Below is a small trained network, with its code and all its weights. Each question gives an input and a target symbol and asks what happens when units are switched off, that is, made to give their printed mean instead of their output.

import numpy as np


def w(rows, s, z=0):
    codes = np.array(rows[::2]) - 128.0
    scale = np.full(codes.shape[1], s)
    scale[-1] = z or s
    return codes * scale


def norm(h):
    return h / np.sqrt((h * h).mean(-1, keepdims=True) + 1e-5)


def softmax(a):
    e = np.exp(a - a.max(-1, keepdims=True))
    return e / e.sum(-1, keepdims=True)


def log_softmax(a):
    a = a - a.max(-1, keepdims=True)
    return a - np.log(np.exp(a).sum(-1, keepdims=True))


def net(x, mask):
    ids = ['ΓΔΛΞΣΩαβεζημπτφψ'.index(c) for c in x.split()]
    T = len(ids)
    res = E[ids] + P[:T]
    u = 0
    for l in range(3):
        r = norm(res)
        for j in range(2):
            rows = slice(4 * j, 4 * j + 4)
            q, k, v = (r @ M[l][rows].T for M in (Q, K, V))
            z = softmax(np.where(np.tri(T) > 0, q @ k.T / 4**0.5, -1e9)) @ v
            o = O[l][rows]
            res = res + np.where(mask[u + j], z, o[:, -1]) @ o[:, :-1]
        u += 2
    return log_softmax(norm(res)[-1] @ U[:, :-1].T + U[:, -1])


Q, K, V, O = {}, {}, {}, {}
E = w([
[165,85,136,81,144],'Γ',
[130,155,145,99,165],'Δ',
[138,107,112,109,108],'Λ',
[124,147,85,128,117],'Ξ',
[112,186,121,120,143],'Σ',
[103,146,120,107,112],'Ω',
[110,184,150,130,133],'α',
[150,131,171,90,111],'β',
[179,183,108,127,82],'ε',
[126,175,172,129,164],'ζ',
[148,97,133,104,129],'η',
[128,165,163,133,45],'μ',
[74,195,88,56,84],'π',
[76,85,252,113,131],'τ',
[82,95,107,127,186],'φ',
[92,84,88,212,102],'ψ',
],0.029)
P = w([
[140,148,130,152,145],'0',
[142,149,124,160,148],'1',
[6,206,191,60,93],'2',
[133,100,115,163,139],'3',
[29,136,169,64,65],'4',
[127,90,111,168,140],'5',
[22,185,161,77,70],'6',
[137,99,120,176,150],'7',
],0.012)
Q[0] = w([
[73,246,88,102,116],'L0H1',
[19,94,118,93,57],'L0H1',
[140,103,75,134,2],'L0H1',
[73,79,102,186,246],'L0H1',
[45,35,145,104,55],'L0H2',
[70,164,112,109,191],'L0H2',
[133,130,115,85,48],'L0H2',
[226,145,69,128,108],'L0H2',
],0.012)
K[0] = w([
[101,249,42,138,89],'L0H1',
[15,86,90,138,17],'L0H1',
[166,79,65,149,70],'L0H1',
[75,79,110,175,230],'L0H1',
[69,42,112,159,129],'L0H2',
[115,123,100,127,156],'L0H2',
[118,94,124,56,77],'L0H2',
[232,207,52,91,122],'L0H2',
],0.014)
V[0] = w([
[34,197,66,134,163],'L0H1',
[64,183,148,183,20],'L0H1',
[62,130,209,42,126],'L0H1',
[35,199,125,155,141],'L0H1',
[25,48,171,147,101],'L0H2',
[93,119,78,108,197],'L0H2',
[88,164,102,255,241],'L0H2',
[162,219,115,53,105],'L0H2',
],0.0096)
O[0] = w([
[153,77,133,107,106,237],'L0H1',
[112,112,159,220,75,245],'L0H1',
[103,171,198,1,105,254],'L0H1',
[112,79,166,73,88,235],'L0H1',
[36,190,145,128,182,183],'L0H2',
[70,87,90,106,155,124],'L0H2',
[52,73,115,128,141,46],'L0H2',
[228,103,145,106,80,202],'L0H2',
],0.0098,0.0063)
Q[1] = w([
[156,107,180,96,72],'L1H1',
[214,160,126,145,133],'L1H1',
[215,103,130,123,103],'L1H1',
[89,71,119,75,91],'L1H1',
[178,178,76,175,190],'L1H2',
[111,5,106,126,163],'L1H2',
[74,187,100,54,62],'L1H2',
[133,22,161,212,122],'L1H2',
],0.014)
K[1] = w([
[87,112,103,119,66],'L1H1',
[192,200,56,154,97],'L1H1',
[215,119,66,144,67],'L1H1',
[80,91,106,88,157],'L1H1',
[170,196,81,196,193],'L1H2',
[108,2,122,127,183],'L1H2',
[105,165,37,41,64],'L1H2',
[112,43,154,208,136],'L1H2',
],0.015)
V[1] = w([
[86,88,81,185,85],'L1H1',
[92,177,167,119,141],'L1H1',
[137,99,205,151,210],'L1H1',
[132,97,151,154,108],'L1H1',
[55,148,93,88,44],'L1H2',
[88,162,81,75,130],'L1H2',
[109,118,253,86,140],'L1H2',
[118,147,37,175,141],'L1H2',
],0.013)
O[1] = w([
[180,144,92,104,149,83],'L1H1',
[152,133,157,116,123,166],'L1H1',
[129,174,186,143,254,94],'L1H1',
[135,182,162,158,168,130],'L1H1',
[180,81,203,69,13,254],'L1H2',
[229,128,109,69,35,172],'L1H2',
[173,46,189,214,153,221],'L1H2',
[148,194,66,93,111,18],'L1H2',
],0.009,0.01)
Q[2] = w([
[182,212,163,162,145],'L2H1',
[248,141,121,91,144],'L2H1',
[203,64,150,172,131],'L2H1',
[227,146,113,106,163],'L2H1',
[157,144,173,172,71],'L2H2',
[139,123,147,78,51],'L2H2',
[80,185,102,30,53],'L2H2',
[143,64,134,104,166],'L2H2',
],0.014)
K[2] = w([
[203,165,98,192,149],'L2H1',
[186,192,130,53,76],'L2H1',
[190,72,193,169,102],'L2H1',
[197,153,144,57,111],'L2H1',
[140,134,170,128,58],'L2H2',
[128,76,168,136,7],'L2H2',
[65,146,121,20,55],'L2H2',
[158,61,139,116,182],'L2H2',
],0.013)
V[2] = w([
[157,197,129,25,133],'L2H1',
[190,153,110,181,101],'L2H1',
[221,121,170,58,169],'L2H1',
[155,168,154,160,89],'L2H1',
[129,172,163,121,93],'L2H2',
[255,102,185,151,113],'L2H2',
[71,219,92,123,97],'L2H2',
[180,75,123,66,215],'L2H2',
],0.0098)
O[2] = w([
[181,140,173,51,133,130],'L2H1',
[165,167,183,187,113,109],'L2H1',
[254,101,192,69,201,179],'L2H1',
[153,198,136,139,114,164],'L2H1',
[122,92,123,136,143,199],'L2H2',
[125,134,18,190,174,253],'L2H2',
[102,93,182,86,89,68],'L2H2',
[124,144,87,79,155,83],'L2H2',
],0.0099,0.0067)
U = w([
[140,156,97,75,167,178],'Γ',
[169,63,113,60,183,47],'Δ',
[106,210,87,107,114,192],'Λ',
[128,147,27,130,91,150],'Ξ',
[150,13,64,158,127,50],'Σ',
[122,82,142,153,118,30],'Ω',
[124,83,150,181,133,27],'α',
[207,200,205,146,165,115],'β',
[153,183,91,175,98,146],'ε',
[125,92,168,158,185,96],'ζ',
[117,203,115,76,146,230],'η',
[130,192,180,245,54,12],'μ',
[170,144,130,40,3,66],'π',
[54,204,251,111,158,115],'τ',
[41,90,116,36,163,177],'φ',
[17,177,101,157,89,254],'ψ',
],0.011,0.0046)

Each question gives the input, a string of symbols that net reads in full, and the target symbol t.
The units are the heads (4 rows each of Q, K, V and O). Each row of codes is followed by its name. A weight is (code - 128) times the scale printed after its matrix; where a second scale follows, it is the last column's (O and U).
mask holds one flag per head, layer by layer. A switched-off head (its flag False) gives its mean, the last column of its rows in O, instead of its output. The means were averaged over made-up inputs and are rounded, as every weight is.
A unit's drop is (log p(t) with every unit on - log p(t) with that unit switched off) / (log p(t) with every unit on - log p(t) with every unit switched off).
The circuit of an input: a set's keep is (log p(t) with only the set's units on - log p(t) with every unit switched off) / (log p(t) with every unit on - log p(t) with every unit switched off). Starting from all 6 units, units are removed one at a time, each time the one whose removal leaves the highest keep (on an exact tie, the one counted first), for as long as the keep stays at least 0.8.
units of the circuit, in order: the units of the circuit, biggest drop first
which heads matter: for each layer, one digit per head in row order, 1 if its drop is at least 0.15 and else 0, layers parted by /
drop of u: that unit's drop, to one decimal
input β η Σ τ π η, target η: which heads matter : 10 / 01 / 00
input ζ Γ Λ τ Δ, target τ: units of the circuit, in order : (L0H2)
input μ ψ η, target ψ: which heads matter : 01 / 00 / 10
input μ π Σ ε ε μ μ, target μ: units of the circuit, in order : (L0H1 L2H1)
input π π Σ β π ψ τ, target ψ: which heads matter : 01 / 00 / 10
input α Σ ψ β φ, target ψ: units of the circuit, in order : (L0H2 L2H1)
input π ε τ η β, target τ: which heads matter : 01 / 10 / 00
input ζ π Σ β β φ Σ, target φ: units of the circuit, in order : (L0H2 L2H1 L1H1)
input ε β π Σ, target Σ: units of the circuit, in order : (L0H1 L1H2 L0H2)
input Σ Σ β Ξ, target Ξ: units of the circuit, in order : (L1H2 L0H1)
input β Σ ψ φ, target φ: which heads matter : 01 / 00 / 01
input Δ φ η, target φ: which heads matter : 01 / 00 / 10
input η π ζ, target π: which heads matter : 00 / 01 / 00
input ε ψ π Ξ μ Σ Σ Δ, target Δ: units of the circuit, in order : (L0H1 L0H2)
input ψ π π Ξ, target Ξ: units of the circuit, in order : (L0H1 L1H2)
input π Γ π ζ, target ζ: units of the circuit, in order : (L0H2 L1H2)
input π τ η, target τ: units of the circuit, in order : (L0H2)
input β η Σ τ Σ μ, target μ: which heads matter : 10 / 00 / 00
input τ β β, target τ: which heads matter : 11 / 00 / 00
input π τ π, target τ: which heads matter : 01 / 10 / 00
input Ξ ψ μ, target ψ: units of the circuit, in order : (L2H1 L0H2)
input μ φ Γ, target φ: units of the circuit, in order : (L0H2)
input β μ β, target μ: which heads matter : 10 / 01 / 00
input β β β, target β: which heads matter : 01 / 01 / 10
input μ π π ψ Ξ, target ψ: drop of L2H2 : 0.0
input μ Δ μ τ ψ Ξ Σ, target ψ: drop of L0H2 : 0.9
input Σ Λ α τ π ε β τ, target τ: drop of L0H2 : 0.7
input μ Σ β, target μ: drop of L0H2 : 0.1
